Below are the code and all the weights of a small trained network. Each question names an input and a class and asks about switching units off, where a switched-off unit gives its printed mean instead of its output.

import numpy as np


def w(rows, s, z=0):
    codes = np.array(rows[::2]) - 128.0
    scale = np.full(codes.shape[1], s)
    scale[-1] = z or s
    return codes * scale


def norm(h):
    return h / np.sqrt((h * h).mean(-1, keepdims=True) + 1e-5)


def f(y):
    return np.maximum(y, 0)


def log_softmax(a):
    a = a - a.max(-1, keepdims=True)
    return a - np.log(np.exp(a).sum(-1, keepdims=True))


def net(x, mask):
    res = np.array(x, float).reshape(1, 2) / 4 @ E
    u = 0
    for l in range(3):
        y = f(norm(res) @ A[l][:, :-1].T + A[l][:, -1])
        res = res + np.where(mask[u : u + 13], y, B[l][:, -1]) @ B[l][:, :-1]
        u += 13
    return log_softmax(norm(res)[-1] @ U[:, :-1].T + U[:, -1])


A, B = {}, {}
E = w([
[135,1,144],'x0',
[206,141,149],'x1',
],0.0028)
A[0] = w([
[182,85,173,3],'L0N1',
[75,124,5,91],'L0N2',
[196,85,231,107],'L0N3',
[161,225,163,154],'L0N4',
[147,185,172,74],'L0N5',
[90,151,100,138],'L0N6',
[75,151,150,65],'L0N7',
[87,195,12,151],'L0N8',
[126,78,187,58],'L0N9',
[145,160,92,128],'L0N10',
[95,190,199,39],'L0N11',
[192,202,147,67],'L0N12',
[79,60,88,142],'L0N13',
],0.0032,0.0064)
B[0] = w([
[220,14,2,128],'L0N1',
[121,90,180,144],'L0N2',
[90,136,131,174],'L0N3',
[113,88,112,251],'L0N4',
[109,167,115,128],'L0N5',
[110,130,126,177],'L0N6',
[168,112,187,128],'L0N7',
[125,93,131,243],'L0N8',
[88,64,198,128],'L0N9',
[125,111,129,160],'L0N10',
[123,163,21,128],'L0N11',
[93,90,139,140],'L0N12',
[96,147,148,210],'L0N13',
],0.0066,0.0024)
A[1] = w([
[126,100,164,143],'L1N1',
[246,162,145,64],'L1N2',
[229,128,150,4],'L1N3',
[124,109,131,92],'L1N4',
[112,195,56,59],'L1N5',
[71,105,42,151],'L1N6',
[141,251,77,95],'L1N7',
[109,195,94,21],'L1N8',
[255,145,179,21],'L1N9',
[234,135,158,14],'L1N10',
[75,120,162,124],'L1N11',
[128,163,234,121],'L1N12',
[56,208,67,139],'L1N13',
],0.0055,0.0039)
B[1] = w([
[160,146,114,194],'L1N1',
[139,9,86,168],'L1N2',
[236,38,80,144],'L1N3',
[156,130,133,132],'L1N4',
[129,183,203,165],'L1N5',
[163,155,94,254],'L1N6',
[102,141,185,198],'L1N7',
[199,71,224,142],'L1N8',
[232,8,82,162],'L1N9',
[255,4,49,149],'L1N10',
[170,134,95,200],'L1N11',
[170,100,38,142],'L1N12',
[153,143,224,246],'L1N13',
],0.0055,0.0029)
A[2] = w([
[75,33,207,71],'L2N1',
[21,166,98,111],'L2N2',
[191,143,99,121],'L2N3',
[203,155,76,139],'L2N4',
[35,178,162,135],'L2N5',
[30,142,132,92],'L2N6',
[135,115,228,108],'L2N7',
[37,117,150,119],'L2N8',
[92,57,242,90],'L2N9',
[158,167,162,1],'L2N10',
[188,204,3,81],'L2N11',
[150,14,143,84],'L2N12',
[94,113,128,95],'L2N13',
],0.0058,0.0056)
B[2] = w([
[129,201,174,184],'L2N1',
[182,19,88,172],'L2N2',
[63,153,88,182],'L2N3',
[46,90,82,209],'L2N4',
[171,31,77,220],'L2N5',
[172,46,36,161],'L2N6',
[92,199,171,202],'L2N7',
[174,88,81,176],'L2N8',
[161,244,188,203],'L2N9',
[42,20,118,128],'L2N10',
[2,212,96,175],'L2N11',
[145,190,172,254],'L2N12',
[116,133,131,134],'L2N13',
],0.0067,0.0028)
U = w([
[208,253,254,225],'0',
[235,24,39,229],'1',
[25,190,18,5],'2',
],0.0082,0.0024)

Each question gives the input, the list of numbers given to net, and the class t.
The units are the neurons (one row each of A and B). Each row of codes is followed by its name. A weight is (code - 128) times the scale printed after its matrix; where a second scale follows, it is the last column's (A, B and U).
mask holds one flag per neuron, layer by layer. A switched-off neuron (its flag False) gives its mean, the last column of its row in B, instead of its output. The means were averaged over made-up inputs and are rounded, as every weight is.
A unit's drop is (log p(t) with every unit on - log p(t) with that unit switched off) / (log p(t) with every unit on - log p(t) with every unit switched off).
most important unit: the unit with the biggest drop
k most important neurons: the k neurons with the biggest drops, biggest first
top k neurons in layer l: the k neurons of layer l with the biggest drops, biggest first
drop when u is switched off: that unit's drop, to one decimal
input [-6,-8], class 1: most important unit : L0N8
input [-6,-6], class 0: 2 most important neurons : (L1N13, L1N5)
input [3,2], class 2: top 4 neurons in layer 1 : (L1N13, L1N1, L1N7, L1N12)
input [8,8], class 0: 3 most important neurons : (L0N3, L1N6, L2N12)
input [3,1], class 2: 4 most important neurons : (L0N8, L1N13, L1N7, L1N1)
input [-3,-1], class 2: 3 most important neurons : (L0N8, L1N6, L0N4)
input [-5,6], class 1: 2 most important neurons : (L0N13, L0N3)
input [4,4], class 0: 2 most important neurons : (L1N6, L0N3)
input [4,-3], class 0: 2 most important neurons : (L0N13, L2N5)
input [3,0], class 2: top 3 neurons in layer 1 : (L1N13, L1N11, L1N7)
input [-5,-6], class 1: 2 most important neurons : (L0N8, L2N5)
input [-2,3], class 2: drop when L0N4 is switched off : 1.0
input [-7,8], class 1: top 2 neurons in layer 0 : (L0N13, L0N3)
input [1,2], class 2: most important unit : L0N3
